Each row is followed by its tier, which names the range that a hidden value of the row falls in. A new part has a new value, new ranges and new names.
[ -52  141  207  112 -106   57 -222  -58   25  131  -62  149  169   67
 -126  137   15 -128  -87  209   78  -32  -14   40   -1  308   78   81
   95   18  167  -65   53   62  -69   97 -279 -293 -131 -160   -3   38
   20   91  117 -502  -45 -122  -66 -115  173  227  -53 -200  136 -102
 -176] -> FZ
[ -66   58   88  179 -266  -41  -47   82  -82   49  -61 -203  -23  285
   37  -24 -132   -1 -113  100  170  189 -109  -57   55   16   51   76
 -131   69  -97  -17  141   96   51 -147   44   97   62  -47  -87  154
   65  165   16  197  186  -46  115  -11   90   18  -20 -139   14 -101
   36] -> QS
[  10   56   19  235 -167  200    0  158   -5  -18  -55 -119 -120  200
  139 -141 -101  101  -98   62  282  290 -194  -10   -9  -19  -12   42
  -77    8    3  -40   73   68  -39  -53  131   71  -74   81  -37  228
   55  221   72  350  172   42   92   75  131  -35   39  -41   -4 -150
  -49] -> Gj
[  52 -319  -57  308 -171  145 -183  -60  223    3    0  174   34   -7
  -49  127  -46   46  195   53  -62  -20   92 -273 -207   33  -57   73
  -51  147  292   20   19  230  -20  319   56 -268 -161  -95  177  -39
  -19  157 -131 -495  116   12  -64  -12  383  174  104 -116  178  -22
 -120] -> Dc
[  12  -79 -115  362  -13  122  -59   45 -116 -215  -56   93 -173  -72
 -108 -138  -36  135  -74 -162   55    7   18   28  160 -147    5  -24
  131   16  -70   57   -3 -192 -177  -24  -23 -103  118   65 -116  119
  -17  115   57   57  208   88   34  -17 -118   41   -1   47  -99  192
   23] -> Gj
[  76  -21  251  -46  107  273   75 -246  218  -55  172  266   58   60
  175  -12  145  121   97   73  -54  -35  261   91  -25 -197 -165  115
 -207  179 -288  -58  225   16  -50  -91  -91   77  -96 -140  -58  -94
    1  -49  -94   30  -11 -159  188   75  158  -94 -103  -94   90 -156
    3] -> Dc
[ -33   36 -196  -66  -66  187 -160   52  105  -85   95   34  -59  128
  -53   41 -201  226  -76  -15  -18  138 -227   42 -205  197   12  -46
   95  -56 -204 -134   21  218 -124  -73   34 -181 -121  -92   25  191
  -31   85  155   24 -229   31 -282   93  -32   29  248   45   45  108
 -201] -> DL
[ 105 -223 -222  385 -238   96 -246   17  231  -82    6  191 -107   23
  -85  147  -12  144  131  -60  -93  -91  145 -194 -181  -23  -85   -2
  165   91  209  114   30  243   20  404   45 -233 -301  114  243  -34
   26  108  -30 -540  133  -59  -55   30  276  172  161   60  155   -4
  -97] -> Gj
[  91   22  293  -79   83  294   88 -201  209  -26  224  210  -21  102
  108   -7   29   63  -65  -74  -49 -143  402  213  -69 -181  -45  207
  -63  125 -270   74  225  -22   20  -62 -214   10 -121   34  -85  -98
   23  -68  -11  -16  -73 -186  150   97  114  -79 -223  -80  209 -223
   40] -> QS
[ 125  204   86   -6   60  195   26 -144  252  154   18  105  -17  217
   -7  151 -103   72  100    6  -41  -86  164  124   -8   40   25  112
 -121  130 -366 -135   45  -88  -93  -83  -98   55  -42 -116  126   29
  -66 -127  205  172  -35 -427   61  -78  200   98 -179 -193  151 -135
   32] -> QS
[  -3  146   95  -66  156 -151  -29  121  126   21  -12  203 -114   99
 -173  239  190 -128  -43  -30  142 -168   51  -71  -29  121  140  -68
  400  124   96  246   50  -36  163  -67 -267   57 -295  332  -56 -109
  -21  -24  124 -159   42 -388    9   28  -37  124   91   12  145   80
  -15] -> QB
[ 160   15  -25   69  223  118  179  114   25 -145 -114  100  -11 -110
  189  119   -8   68  315   90  -41    0  -57  178  368   73   60    8
   31 -240  -90  -46 -146 -146 -186   80   53  231  167   61 -124    3
 -240  -53  -34  -93 -207   27   22  209    6 -142  149  363  161  -91
  196] -> DN
[ 111  -96 -199  475  -64   93  -97   81  -15 -276 -125   40 -257  -72
 -138 -174   82  159  -74 -241  -24  -66  109   31  126 -204  -10  -61
  168   -1  -85  119   30 -149 -122   69   28 -138  164  161 -103  113
   36   78   81   -7  293  184  110 -112 -166    0  -81  151 -148  150
   56] -> Dc
[ -34  -10   19  150  -75  128 -186  152  -99 -187   23  -56   -7  -18
   14    2  -62  141   82 -117    4  114    4   15   77  108   73   67
  -42   46   -9   -3   78  -56 -179 -156   -5  -82  296  -30  -82   74
   17   14  -45   83  162  142   -3   18 -268  -40  -92   14  -19   49
   33] -> FZ
[  27   84  100 -265 -184   84 -341   20  345    9  237  -25  -34   80
  150 -120 -252  222 -163  -12 -155  476 -202   51   26  209  -72   30
 -203   92 -102   57   99  223  196 -155  -56   50   -7 -108 -126   31
  -40 -148  -14  188 -180  216 -323  221 -371 -211   48  113   68  130
  -73] -> FZ
[ -58  -75   46  232  -14   13 -122   83 -150 -181    0  -15 -109   25
   63  -96   54  197   45  -55   -4  115  -32  -14  153   15   36  -64
  -52   44  -59  -20   74    1 -208 -134  -48  -31  175  -57  -97  102
  106   67  -61   56  105  117   50   36 -206   16 -121   11 -110  129
   15] -> Gj
[ -95  363   30  -21 -153 -173  -37   65 -329  -88  -87  -96  135  312
  -57  287 -122  -42   90  231  105  -20 -263 -171  -40  138  -43 -136
   21  176  -91 -168   74   86 -271 -216  -26   16  -43 -123  -75  -27
  -60  206  162 -139  -21 -403   71   10  122  323  126 -317   40  -76
   19] -> Gj
[ -33 -200  -91  109 -247  -60 -118   38  192  -39  133   42  148  126
   30   91  -79   20  149   74   11  -16   11 -189 -127  -49 -121   -8
 -173  115  347  132  155  190  156  195   29 -245 -155   46  -20 -261
   85  225 -285 -393  302  165  134   40  201  -16  -16 -322   29 -130
   13] -> Gj
[-100  221   99 -154  116  127 -110   48  127   -4 -104  -73  128  290
 -289  -55   83 -324  -55  185  227 -286  -49  119 -100  212  384   26
   85   59 -185  -57  -27  131  149 -171 -209 -390 -142 -119 -217  176
  201   30  209 -180 -101   18   81 -123  141   73 -169 -265  202   -6
  -46] -> DN
[  -6   64  146    6  159   25 -102   12  195  227  -51  168   88   43
 -293  368  260 -173   -7   -8  163 -192  -13  -88 -128  175   43   39
  229  140   36   94   55  -49  128  146    1 -100  -85   72  -64   71
  -82    3  141 -340  241 -239    2  -62  141  127   92 -112   10  -38
 -100] -> Hz
[  86   15   99  -26   96  128   97  198  -49 -194 -118   15  -78 -130
  410  -12   -6   23  196  136   57  187 -103  196  275   85   42   68
  -13 -173   85 -164  -63  -23 -183   11   53  178   58   72 -120   66
 -170   16   -7   79 -157  -84   16  205  -38 -107  212  236  122 -166
  120] -> FZ
[-164  241  142   17 -197 -101   35   17 -350  -29  -81   -8  172  236
 -105  350 -132  -72   41  170  122 -159 -146 -150  -30  134   17   51
  113  173  -98  -18  181   48 -161 -193 -106   36    8 -113  -57  -42
 -124  240  117 -240 -122 -372   51   41  165  228  216 -167  165  -70
    2] -> BB
[  38  -11  289   -5   33  260   83 -248  131  -45  176  137   19   77
  129   38  211  110   62   76   -9  -75  236   56 -105 -100 -106  184
 -158  102 -371  -47  321   14  -99  -84  -41   46  -56 -117 -107   45
   36    4 -137  -21    6 -158  164  156  115 -102 -182 -120   -5 -192
    9] -> QS
[ -12  387   83  101 -143 -114 -162  -24 -393 -191   75 -106  179  246
 -194  306 -220   61  122   92  -79  -51  -73 -134  -20  174  -85 -130
  107  144 -198  -69   -1   21 -451 -104  -83  -37  137 -102  -84   21
  -72   49  157 -345   32 -307    2   49  -63  351  -92 -178  114  -76
   13] -> Bz
[ -77  106   46   99  -62   87  -56  -59  -51  -35 -154   11 -137  141
  133   92   -9   58 -231   65  -36 -180 -107  288   50  121  -62  -54
   34  -95    9 -261  178   70 -118  108 -175 -461  -10 -225 -133   -5
   68  307  264 -428 -245  120   81 -156   65  151   83 -282 -167 -130
  -66] -> BB
[  39   90   84  168  189  134  162    4   40  -15 -157  101  -62  -55
  237  185    1   54  214  169   34   53 -204   99  397   59  -27   70
 -100 -105   -5  -74  -47  -88 -284  215  -70  166  221  -51  -39   10
 -133    1   26 -127 -142    9  140   88   62 -137  162  227   71 -128
  232] -> Dc
[ 117  -75  -38  230 -157   99 -185  -56  122   31 -208  178   71   47
  -13  -81   48   18  118  157  -59   33   10  -44 -112   88  -17   14
  -48   83   39 -184  -66  237 -127   97  -35 -284 -166 -267  127   60
    8   51  125 -252  -69  -93  -59 -250  270  206   31  -69  130  -10
 -279] -> Dc
[  89  -24  -97 -162  -56   66  -45  155  -88 -112   -2  202  145   50
  112   94   98  -21  515 -136   49 -173  -40   59   38 -183   64   98
 -145  144 -120   17 -186  119 -110 -227  -11 -182  -66 -149  -25 -193
  -13 -203  -52  -23  -67  -30   81   43 -215 -172   88   62  193    1
 -127] -> Gj
[ 105 -209 -185  176 -161  219 -130   36  286   11  -28  134   53    7
   -2   84 -165   50  254   73  -18  -21   50 -270 -198   24  -45  123
 -133  141  342   57  -19  168   71  247  128 -296 -197   -7  137 -106
  -60  174 -114 -310  161  111  -56    7  312   81   30 -213  181  -48
 -104] -> QS
[  16  156  122  -72  222  -19    4   91  191   97 -161  153  -27  100
 -201  160  196 -207   17   55  163 -181  -43 -102 -104  190  206  -17
  229  188   85  135    6   -3   80  -45 -205  -62 -173  151  -74  -52
  -15   -3  171 -122  -41 -295   14  -94  119  154  -13  -94  165   64
   -8] -> DN
[  32  -40  302  -43  175 -100    5   -7   82  251 -148  224  196  125
  -85  293  287 -114  273   12   50 -138 -127  -34   -8  191   37 -117
   13  228  -89  -77  -79   50   16 -138  -52   48   32 -281   28  -51
 -135  -78  168 -138 -120 -283   10 -167  175  135  178   14  130    6
 -238] -> Dc
[ -45  111  -38  126 -131  188 -148  -54   28  -79  -90  -76 -162  298
   35   63 -191  140 -146   80  -20  113 -184  122  -70  202  -25   19
   57  -81 -245 -210   76  231  -73  -90  -70 -248   21 -278  -79  122
   62  182  214  -43 -334  173  -41  -43  -37  -16  246  -19   29    8
 -127] -> Bz
[ 317   71  334 -157   54  128  218   54  314  409 -191  -64    7  178
  -14   81   35 -266 -191 -264   36  -56  147  313 -124  -14  111  266
 -178   18 -118   26   32 -188  221 -159   32   60  261   24 -269 -135
 -213  -47  232  272 -101 -123   81 -186  174 -103 -284 -145  128 -421
   53] -> QB
[ -49   60 -139  -99   19   72   71   76  -83 -144   34  124  118  143
  -32  119  -75   34  487    3  102 -261 -104  -90  -79  -67  101  102
  -74   63  -48  103 -119  124 -228 -106 -141 -354  -67  -58  -28 -146
   46  -15  -61  -82  -79   16  133  -26 -164 -152  -76 -116  208   29
 -114] -> BB
[  33  120  -37  -77 -110   90 -112  -98  170  129 -112   39  -76   76
   72  -65 -121   96 -290  195  -73  261 -214   18  118   61  -47   90
 -286  -34  -86 -122  134   71   66 -129  -44 -118   45 -286 -251   36
  -82  123   45  -27 -195  260 -176  -38  -76  -26  -14 -173 -138  101
  -21] -> DN
[ -90   57  145  234 -130  -30 -158   54  -84  -17 -137  -68 -317  166
  158 -186  123   47 -164  144  168  221 -102 -128  277 -146   27   40
 -139  167  -19   -8  118   95   93 -116  -33  101 -162   -7 -135  190
  213  152   24  168  157  -55  162  155  -66   16  -91 -132 -147  119
   94] -> Dc
[  71   81   94 -263 -237  126 -291   60  261  -21  114  -10 -194  -56
  331 -131  -44  175 -236  -19  -93  401 -270   13   87   13 -127   61
 -259  193  -49   27  174  225  191  -83   66   71  -92  -66 -160  113
  -71 -104   47  102 -118  203 -304  290 -353 -163  164  143  -86   97
  -24] -> Hz
[-151  -83   75  271  -52  -10  -91  128  -55 -109 -132 -142 -371  112
   92  -97  132  174  -73  -37   60    5  -28  -99  157  -12  124   47
  -34   67  -23   50  223   66   32  -80  -31  -36   75   80  -84  184
  222  213    2  130   80   78  159   94 -183  -76 -160  -48 -183  144
  115] -> Hz
[ -49   -7   82  -54  -24  286 -124   33  150  -62   42   29 -239   86
  100  -24  -20  147 -175  -89   66   76 -223   89 -174  113   11   28
  116   72 -159  -57   93  256   -7   20  -10 -178 -158  -53  -24  264
   23   80  248   24 -297   56 -192  150  -56  -52  290  156   56   57
 -188] -> Hz
[   2    4   24   66    3  -36  -26 -113  182  120  106    9  -46  224
 -282  460   15 -119   33 -228   84 -168   10   37 -152   74    1   57
  165   38 -276   29   77 -175   43  -11  -20 -105  126  -42 -103  -43
  -95  -45   35  -96  220 -257   76  -43   -5   -7  162 -212  -65  -31
   72] -> Hz
[-119  107  106  -25 -194   15  -90   50   36  -61  -16   37  149  132
 -152  213 -191 -245  -26  211  176 -114   49 -218 -129  144  195  188
  123  146  285  191  125  142  134  -37 -272 -217  -90   44  -56  -53
  -79  124   -5 -369   76  -94   -7 -159  131  146  116 -145  406  -57
  -37] -> Bz
[  18  250   84  -43   26   -2  -10   90 -330  -34 -106  -12  229   88
 -156  227  -47   11   86   27  -47  -39  -95 -137 -120  176   41   38
  -32  176 -102  -44   50   18 -445 -250  -40  -10  308 -110 -134  -56
 -105   55  109 -124  -87 -157  -53  -71  -45  224 -150 -115   86  -59
  -14] -> Hz
[ -31    9  239  246   47  297   28  -95   74  -72 -114   29 -314   76
  268   72 -189   -4   37   83  133   82  -43  102  177  -91 -128  233
   29  -46  134  -82  -52    4  -69  348  -59 -177  -41  -38 -127   67
  -59  188  129  -87 -111  -68  228  108   73 -120  214  -43  154 -144
  109] -> DN
[  52  -35  160  158   91  186  226  -14   93 -171  -24  -62 -328  195
  216  -39 -176  131   -8   63  102   40  -23  -62 -202 -204 -138   13
   38 -120  232   23  -27  231 -163  328  -10 -252 -125  182 -139  124
  -54  322  157  -53 -112   11  203  -87  150   -7  -24  -47  213 -272
 -105] -> Dc
[  50  -52  312 -115   95  268  147 -148  109  -50  215  232  -39   70
  283  -34   60  100 -110   52   -5   33  362  181  -14 -150    6  198
 -121   54 -191    0  270   47  -19 -219 -241  160 -132   -7  -84  -65
    8  -22 -119   73 -153 -145   81  117  129  -50 -111   -4  219 -213
    7] -> Bz
[ -14  115   28 -196 -134  123 -345  -18  230  151   74   98  -99   45
   73    3  -73  197 -111  -56  -78  294 -260   45  130   92  -47  116
 -196  170 -274  -12   51  152  131 -123    1    8  -45 -238  -67  125
  -30 -191  105  135 -178   59 -289  205 -346 -165  134  100  -55  250
  -77] -> DN
[ -95  -98  -56  307 -171  -27 -122  118 -194 -265   20  -26 -178  -25
  111 -166   -4  192  -95 -147   47   82   12  144  214  -66   10  -28
   84  -36  -36   39  153  -73 -146  -69 -104 -104  137   72 -105   86
  127   98  -54   75  243  133  100  -14 -300  -46   -7   42 -185  116
   39] -> BB
[ -16  183    4 -178 -128  152 -281    1  172   72   30    1 -234  112
   69  -64 -182  211 -293   36  -82  302 -167  -24   41   67    8  157
 -123   99 -211    9  101  240  116 -130  -44  -17 -107  -99 -114  200
    1  -49  170  139 -245   69 -288  171 -294  -81   33   63   20  200
  -64] -> Bz
[  79   88  209  -50   14  332  -32 -156  197  -16  171  146 -125  101
   74   37  104  102  -32  -75  -37 -173  379  155  -66 -199  -13  253
  -84  132 -361  -20  229   -2   10  -30  -72   -2 -197   37   -8   78
   60  -74   65   -5  -17 -328  124  197  102  -43 -256 -115  112 -197
   67] -> DL
[-155  248  -12  -15 -224   43  -94   85 -179  -73  -28  -26   17  368
   39  304 -110  -57  233  192  262 -146 -181  -88   92   -9   54   73
  -39   78  -67  -86   17  123   73 -227  -56 -183 -220 -172  -24   14
   37  177   95 -122   -8 -116  187   96  -13   -3  227 -249  143  -79
  -78] -> DL
[-127  185  144  103 -195   -8  -70  186  -45  -77   14 -204  -30  243
  264 -168  -56  115 -140  210  232  283 -211    0  115   62  -50  -54
 -150   88  105    5  240  167   27  -66  -26   85  -55  123  -79  135
  201  216   23  239  267   83  217   32  -32  -57  -88 -135  -71 -192
   17] -> Bz
[-207   34   84  297 -178   75   14   20  -97  127  -40  -90    4  363
  117  176 -162  234   -7  204  240  212 -214  -66  116   24 -164   53
 -176  -58  -29 -126  207   82   31  -38  124   50   71 -176   -6  134
   41  399    3  172  174   76  263  -19  154  -93  151 -202  -92 -169
  -90] -> Gj
[ 138   -4  401 -297  302  150  139  163  112   61 -130   -9  183   -6
   45   83  100  -79  158  -75  -25  -72  155  277 -100  220   11  184
   42 -205   74  -21    4 -143  185 -178  140 -123  295   32 -470 -151
 -261  128   57  100 -200  121  108  -16 -187 -291 -196  -54  113 -301
 -155] -> QB
[  38   40 -119   44   15 -103    2  -64  126  -33   91  -40 -112  272
 -346  459   -9  -96   35 -156   71  -66   18 -108 -241   73   11    3
  282  -19 -337   41   88 -152   42 -167   72   55   52   76 -193  -72
 -133   24  -57   26  176 -333   36   83  -19   22  238 -182  -59   61
  149] -> FZ
[ 159   25  230 -100  153   54  170  134   -7 -146  -48   24  237 -108
  119   28    7   67  360  201  -31  140  -40  -17  -16  261    5   29
   34 -220   72    8  -66    3 -202  -61   99  144  191   69 -214   52
 -325   31  -84    4 -170   -3  -67   62  -68 -124  -65  271  257 -204
 -156] -> QB
[  90   95   99  188  189  153   58   12   31  -70 -138  129  -63 -134
  211  111   44   25  251  105  -11   16  -85  229  449  110   17  109
    5 -173  -37  -69 -125 -148 -294  232 -130   70  195  -21  -58   26
  -94 -115   36 -183 -127    4  116  114  -86 -172   66  281   80 -110
  190] -> QB
[  99  -63  102   74   96   43  219   37  -55 -222 -109    9  -72  -55
  140   -2    2  -65  174  124   73  103  -96   20   78   44   82   65
   57 -239   40   -8  -72  -41 -235  -46  -60    9  162   13 -283   29
 -199   77 -117  -26 -184   66   26   32  -64 -118  103  184  147  -71
   42] -> Dc
[  14  130  -68   57 -153 -214   51   56 -215    7 -104  146  -29   92
   -3   65  118 -106 -151    4  104   73  -98 -100 -149  -76   52   56
   61  200   15   74  145  133 -394 -131 -302   39 -114  107  -24 -207
  104  -10  -30  -65   10 -428   22 -131   71  230   18 -117    5  -12
   84] -> Gj
[ 143   86 -266   67  -23 -153   84  120   99  135 -144  186  -30  147
   -8  143  136   11  103  -38   67   45 -117  -36 -133   46   96  -42
   -8   71  -44  -10    4   78 -289 -137 -190   45 -101   76  175 -196
   55 -112   29  136   37 -341    8 -267  105  131    3  -61   -7  -29
  -26] -> FZ
[ -18   38   14 -222 -111  110 -158  128  175 -133   65  -44 -206   82
  218  -45 -165  176 -208  -81  -61  195 -227  165  -12  139    2  -81
   32   45 -136  -99  119  196  149 -177    8   -6  -72  -45  -79  133
  -98   39  221  162 -309   63 -265  150 -192  -53  362  163   45   95
  -87] -> QB
[  45  106  -20 -111 -146   66 -238  -14   87  -40 -144  -33 -215   90
   98  -73   20   75 -112   34 -130   66 -114   91  169   12   32   77
 -129   65 -329 -130   70  134  169 -211   44  -99  -38 -260 -222  121
  -10  -25  149    4 -267  107 -136  134 -263  -77   86    5 -100  201
    5] -> BB
[  14  330  -22 -159   19  247 -234   83  257 -126    1  -80 -312  159
  146  -59 -219  212 -343   99 -110  118 -107  112   55  152   12  -44
   -8   18   -8  -65  130  204  114   14 -113 -171 -151   74 -117  142
   50  117  334  -75 -289  189 -152  117 -169   41  -37  -38   48   11
   41] -> QB
[  40  -97  -85  361   -4  112  -31   64 -111 -259 -105   39 -220  -58
 -142  -80    2  158    3 -288  -29 -162   66   79  108 -116   43  -47
  185   -3 -148   51    6 -211 -181  -42   -6 -176  236   47 -112  119
  -59  109  144   24   87   82   48  -73 -181   26  -34  107  -84  178
   10] -> Gj
[  48  190  -43  150  121  190   79 -234  279  -78  137   34 -222  276
 -256  273  -79  129   98   47   46 -160   91 -199 -182    2  -39   58
  133   -2 -335  118  122  -94  -70   50  -69  -82 -105  102  -68   86
  -38   76   29  -22   74 -184  124   82   40  -25 -139 -188   48   18
   79] -> QS
[ 162   38 -174  110    3  -85  298  -19  171  -52  -14  124  -69  120
  -48   92  115   -3    8   52  172  135 -185 -193 -288   -3    4  -97
   83   -3  -81  135  139    0 -281 -123 -133  148  -52  178  -47 -100
 -103   22 -129  187   92 -180    2 -192  149   57  108   29   -4  -35
    4] -> DN
[  91   37   81  -85    8  104   44  115  -13 -191  -75   26  -43  138
   58  -77  -45  -83  276   54  122   15  -29 -113 -254   23  139  122
   18   -6  159   66 -153  211 -157 -185 -161 -343 -111   12 -172  -70
   -2   41   -4   59 -196   23   43 -109 -161  -73 -127  -69  316  -57
 -230] -> DL
[  15  102  -95  -92  -27  210  -62  133   -1 -146   -9  133   63   60
   -9  111  -31  -66  406  -31  130 -189  -12  -41  -26  -61  184  261
  -72   60   43  137 -131  107 -136 -110 -181 -365  -27  -24  -44 -119
   49 -125  -49 -107  -50  105   99  -20 -262 -218  -79   -1  288  -17
  -63] -> DL
[ 174   32  -36 -105   39  144  -26  142   70 -158  -32  189   39  -42
    0  -78  111  -60  420  -84   63 -105   42  -66  -94 -116  206  173
  -53   89   25  204 -227  159 -197 -107 -177 -265  -57   48  -53  -57
    4 -285  -36  -18  -70   39   -1 -104 -284 -159 -206  192  345   27
 -160] -> Dc
[  54 -123 -138  504 -102    6   25   29 -109 -143  -81    5 -209   33
 -151  -48  -17  266  -44 -169   -9  -28   53  -32  129 -108   -3  -56
  139 -129 -164  122   60 -142 -159    2   26  -32  222   77  -61  196
  -49  155   42   32  201  160   52 -124 -125   10  -88  173 -120  124
  -60] -> QS
[  28 -102  -63  323  -57   39 -128 -111   58    4 -206  109    3  127
 -210  119  256    9  143   90  -29 -188  -47  -33  -71  125   -8  -16
  110  -65 -205 -128   22  132  -62   81   26 -312  -34 -273  -46   83
   79  143   49 -408  -82   81   76 -102  139   21   91  -30  -93   52
 -185] -> DL
[  31  328  -91   -7    9   49    3  -75  175   76 -227    3 -149  135
    0  -44  -45  142 -352  255  -79   30 -239   15   70   89 -112  -37
 -132  -67  -17  -72  212   56  -15   42 -115 -243   -1  -74 -246    5
   -5  285  244 -162 -182  251    0 -174  -40   25 -172 -251 -236   -5
  -11] -> Bz
[ 112   36  376  -60  167  320  220 -231  210   54  198  198  -58  197
  188    0  127  198   18  -22  -51 -157  276  179  -59 -223 -134   86
 -202  113 -372  -33  227   14  -41  -73  -92  124 -162  -40  -33  -18
   17   43   67   74 -220 -216  209  183  266  -84 -283  -85  132 -310
  -24] -> FZ
[ 131   63   -3 -162 -261  106 -165  -49  255   -8  101  -81 -185  102
  166  -56 -182   66 -206  -77  -83  316 -317   10   29  -24 -126   33
 -245  151 -212   22   87  123  164 -133   82   32   -8 -157 -236   12
 -109  -48   29  112 -168  249 -246  280 -216 -166  215   29  -76   92
   62] -> Bz
[  50  317 -112  -34 -137  242 -243  -59  146  -32 -104  -18 -110   67
  -33  -61 -208   16 -296  179  -36  141 -163   80   56  131   -7  116
  -92  -20  -81 -164   71   23  -32  -23  -77 -297  -60 -160 -196  114
  -27  113  216 -137 -134  146 -163   18  -77   62  -38 -238  -73   41
   23] -> DL
[  21  -49  -83  431 -110   75 -142   43 -166 -163 -168   17 -146  -54
  -10   69   74  230  111  -61  -29   90  -64  -67  195   22 -101    8
   27  -28 -105  -79   82 -151 -222  -36  146  -26  269 -116  -87  114
  -66  149  -16  -15  169  108   56   28 -195   -2   62   58 -240  138
   19] -> Gj
[-249  391  201 -282  262  129  -16  207  312 -152 -120 -235  241  240
 -139 -213   48 -367 -104  533  396  -75 -285    0 -168  565  421  -82
  132  103  151    7  173  217  165 -106 -294 -258 -108  159 -216  215
  268  162  171   53   40  110  162 -201  185   -7 -146 -260  238  -98
   44] -> Bz
[ 249  129  301 -194  136   99  100  130  124  153 -116  -54   60   41
  -13  163  107  -89  167  -89   34  -77   63  141  -36  124   -3  169
  -17 -184   28   63  -61 -212  178  -93  194  -92  160   85 -421  -43
 -293   59   88   19  -45   58   53   72 -206 -205 -298 -101   27 -298
 -125] -> Bz
